Below is a small trained network, with its code and all its weights. Each question gives an input and a target symbol and asks what happens when units are switched off, that is, made to give their printed mean instead of their output.

import numpy as np


def w(rows, s, z=0):
    codes = np.array(rows[::2]) - 128.0
    scale = np.full(codes.shape[1], s)
    scale[-1] = z or s
    return codes * scale


def f(y):
    return y / 2 * (1 + np.tanh(0.7978845608 * (y + 0.044715 * y**3)))


def softmax(a):
    e = np.exp(a - a.max(-1, keepdims=True))
    return e / e.sum(-1, keepdims=True)


def log_softmax(a):
    a = a - a.max(-1, keepdims=True)
    return a - np.log(np.exp(a).sum(-1, keepdims=True))


def net(x, mask):
    ids = ['Παεστφ'.index(c) for c in x.split()]
    T = len(ids)
    res = E[ids] + P[:T]
    u = 0
    for l in range(2):
        r = res
        for j in range(2):
            rows = slice(2 * j, 2 * j + 2)
            q, k, v = (r @ M[l][rows].T for M in (Q, K, V))
            z = softmax(np.where(np.tri(T) > 0, q @ k.T / 2**0.5, -1e9)) @ v
            o = O[l][rows]
            res = res + np.where(mask[u + j], z, o[:, -1]) @ o[:, :-1]
        u += 2
        y = f(res @ A[l][:, :-1].T + A[l][:, -1])
        res = res + np.where(mask[u : u + 4], y, B[l][:, -1]) @ B[l][:, :-1]
        u += 4
    return log_softmax(res[-1] @ U[:, :-1].T + U[:, -1])


Q, K, V, O, A, B = {}, {}, {}, {}, {}, {}
E = w([
[180,157,104,88,151,71,144,158,116,184,129,142],'Π',
[173,140,130,156,130,132,109,145,3,129,147,130],'α',
[175,160,159,190,51,198,87,164,164,111,92,97],'ε',
[170,143,161,72,220,177,95,131,66,54,91,154],'σ',
[71,101,56,165,51,178,170,103,127,149,158,77],'τ',
[154,86,143,216,216,100,80,168,113,73,187,62],'φ',
],0.023)
P = w([
[118,115,101,170,162,248,137,145,120,190,123,198],'0',
[78,142,118,186,139,203,111,147,132,172,104,160],'1',
[104,151,99,183,119,152,85,142,145,154,127,133],'2',
[113,151,103,160,108,125,81,137,142,140,135,109],'3',
[126,149,109,132,101,105,82,131,141,145,128,87],'4',
[97,153,150,115,103,98,115,140,122,139,118,67],'5',
[114,148,162,101,102,60,118,156,128,141,129,52],'6',
[127,144,177,84,97,30,132,169,139,136,129,36],'7',
],0.013)
Q[0] = w([
[76,81,138,92,196,109,105,72,185,122,161,135],'0.h0',
[109,135,133,168,111,138,100,168,182,113,74,89],'0.h0',
[190,208,254,159,81,165,33,164,203,127,47,124],'0.h1',
[114,82,111,70,194,96,157,66,108,101,185,183],'0.h1',
],0.0083)
K[0] = w([
[113,89,114,141,214,139,118,119,199,63,119,147],'0.h0',
[144,63,156,158,122,113,180,144,144,132,135,16],'0.h0',
[200,181,215,83,180,54,65,133,108,124,45,2],'0.h1',
[127,123,91,174,182,184,90,105,195,134,93,208],'0.h1',
],0.0075)
V[0] = w([
[86,135,112,174,145,160,27,111,3,96,213,51],'0.h0',
[163,125,131,157,255,195,126,67,156,79,61,219],'0.h0',
[130,58,178,94,103,147,143,136,168,84,112,45],'0.h1',
[119,102,62,219,178,131,212,197,172,147,174,101],'0.h1',
],0.0056)
O[0] = w([
[158,149,97,81,163,80,185,70,178,167,106,143,254],'0.h0',
[103,229,104,135,86,67,153,193,122,149,203,52,127],'0.h0',
[191,227,98,155,125,121,163,163,98,143,183,220,114],'0.h1',
[121,124,194,93,159,112,147,89,1,249,55,124,148],'0.h1',
],0.0079,0.0092)
A[0] = w([
[195,147,73,215,95,191,129,125,131,98,147,226,6],'0.n0',
[94,55,117,173,109,164,159,133,209,114,149,42,139],'0.n1',
[178,42,173,172,229,218,2,126,50,61,139,147,253],'0.n2',
[172,213,79,100,160,145,188,132,131,164,110,242,65],'0.n3',
],0.0073,0.002)
B[0] = w([
[82,189,238,135,63,113,94,192,116,113,215,146,186],'0.n0',
[108,229,75,128,111,95,182,139,64,156,51,208,177],'0.n1',
[77,177,100,172,128,96,197,119,178,223,114,135,255],'0.n2',
[48,101,124,149,178,179,145,151,163,246,138,160,165],'0.n3',
],0.011,0.0067)
Q[1] = w([
[83,82,98,172,81,124,51,169,68,91,195,2],'1.h0',
[170,206,97,108,183,115,121,160,129,155,83,83],'1.h0',
[93,117,4,95,172,144,193,181,88,116,131,139],'1.h1',
[186,242,78,224,64,176,137,146,110,179,156,195],'1.h1',
],0.0072)
K[1] = w([
[88,106,106,234,135,185,28,166,112,159,174,106],'1.h0',
[159,164,92,74,185,33,117,114,163,91,101,173],'1.h0',
[114,115,80,63,80,254,69,151,138,170,139,79],'1.h1',
[145,84,202,18,100,107,136,163,145,104,138,195],'1.h1',
],0.0073)
V[1] = w([
[150,157,119,118,67,148,64,37,74,157,76,80],'1.h0',
[191,169,220,148,87,109,87,175,173,122,88,114],'1.h0',
[36,135,95,253,136,88,143,87,103,151,146,47],'1.h1',
[77,129,172,149,133,66,241,120,106,81,123,138],'1.h1',
],0.0062)
O[1] = w([
[87,92,104,106,194,114,158,62,232,6,177,134,105],'1.h0',
[130,234,184,1,152,187,197,130,126,164,102,157,96],'1.h0',
[156,74,181,109,82,144,158,29,185,51,34,231,254],'1.h1',
[206,153,80,162,99,123,55,78,108,123,86,220,117],'1.h1',
],0.0085,0.0086)
A[1] = w([
[86,143,97,195,116,151,171,152,146,255,136,147,31],'1.n0',
[119,102,38,138,129,137,55,77,56,102,102,79,5],'1.n1',
[150,172,216,72,106,39,57,113,119,8,119,81,65],'1.n2',
[156,22,143,119,170,37,94,93,59,125,116,78,41],'1.n3',
],0.0071,0.0027)
B[1] = w([
[188,58,117,119,120,143,141,87,118,93,163,168,246],'1.n0',
[120,140,154,90,66,143,139,135,163,133,93,126,149],'1.n1',
[140,154,78,126,126,250,129,108,107,87,197,125,150],'1.n2',
[138,182,125,105,98,144,144,192,139,102,123,128,194],'1.n3',
],0.016,0.012)
U = w([
[137,103,74,158,137,181,197,95,120,179,144,139,142],'Π',
[54,165,123,144,122,119,165,203,163,164,75,141,254],'α',
[188,112,194,54,122,149,148,128,152,2,139,90,101],'ε',
[120,147,95,127,101,127,136,133,103,103,132,180,53],'σ',
[112,108,169,127,136,125,130,126,170,76,156,155,104],'τ',
[156,120,165,138,121,176,116,93,137,124,103,92,78],'φ',
],0.0081,0.0079)

Each question gives the input, a string of symbols that net reads in full, and the target symbol t.
The units are the heads (2 rows each of Q, K, V and O) and the neurons (one row each of A and B). Each row of codes is followed by its name. A weight is (code - 128) times the scale printed after its matrix; where a second scale follows, it is the last column's (O, A, B and U).
mask holds one flag per unit, layer by layer, with each layer's heads first. A switched-off unit (its flag False) gives its mean, the last column of its rows in O or B, instead of its output. The means were averaged over made-up inputs and are rounded, as every weight is.
A unit's drop is (log p(t) with every unit on - log p(t) with that unit switched off) / (log p(t) with every unit on - log p(t) with every unit switched off).
The circuit of an input: a set's keep is (log p(t) with only the set's units on - log p(t) with every unit switched off) / (log p(t) with every unit on - log p(t) with every unit switched off). Starting from all 12 units, units are removed one at a time, each time the one whose removal leaves the highest keep (on an exact tie, the one counted first), for as long as the keep stays at least 0.8.
units of the circuit, in order: the units of the circuit, biggest drop first
top k neurons: the k neurons with the biggest drops, biggest first
top k neurons in layer l: the k neurons of layer l with the biggest drops, biggest first
which heads matter: for each layer, one digit per head in row order, 1 if its drop is at least 0.15 and else 0, layers parted by /
input ε σ ε, target σ: top 2 neurons : 0.n1, 1.n0
input ε ε σ φ ε α ε α, target α: units of the circuit, in order : 1.n0
input ε ε φ Π τ ε φ, target α: top 4 neurons : 1.n0, 0.n2, 1.n3, 0.n0
input σ ε ε α α, target α: which heads matter : 11 / 10
input Π σ τ Π ε, target Π: units of the circuit, in order : 0.n2, 0.h0, 1.n0, 1.h1
input ε τ τ σ, target Π: which heads matter : 00 / 10
input φ α τ τ Π ε ε τ, target ε: top 4 neurons : 0.n2, 0.n3, 0.n0, 1.n3
input α α Π τ σ σ α, target ε: units of the circuit, in order : 0.n2, 0.n3
input α φ Π τ ε φ ε τ, target α: top 3 neurons in layer 0 : 0.n1, 0.n2, 0.n0
input φ Π Π σ ε α ε, target α: which heads matter : 11 / 10
input φ φ Π ε, target Π: top 3 neurons : 0.n1, 0.n2, 1.n0
input ε ε ε τ ε φ φ α, target Π: units of the circuit, in order : 0.h0, 0.n2, 0.n0
input σ Π φ ε, target φ: which heads matter : 01 / 01
input Π Π ε Π φ Π, target ε: which heads matter : 11 / 00
input α α Π ε τ ε α, target ε: top 4 neurons : 0.n2, 0.n1, 0.n3, 1.n3
input σ α τ φ φ τ ε Π, target Π: which heads matter : 01 / 00
input α ε α φ, target Π: which heads matter : 00 / 00
input α ε φ ε, target φ: top 2 neurons : 1.n0, 0.n1
input τ Π Π α Π, target ε: top 2 neurons : 0.n2, 0.n1
input ε φ Π σ ε ε φ, target α: which heads matter : 10 / 10
input σ ε φ τ ε ε σ ε, target σ: top 2 neurons : 0.n1, 0.n0
input τ α φ α φ φ Π, target Π: which heads matter : 10 / 00
input ε τ σ ε ε, target ε: which heads matter : 01 / 10
input ε σ τ τ ε, target τ: which heads matter : 11 / 10
input ε τ τ ε, target τ: top 2 neurons in layer 0 : 0.n2, 0.n0
input φ σ α σ, target α: top 2 neurons : 1.n0, 0.n3
input ε φ τ ε σ σ ε α, target Π: units of the circuit, in order : 0.h0, 0.n2
input ε Π ε σ, target Π: top 3 neurons : 0.n2, 1.n0, 1.n3
input τ σ Π ε σ ε ε φ, target Π: which heads matter : 10 / 10
input φ α τ ε ε α ε, target α: which heads matter : 11 / 11
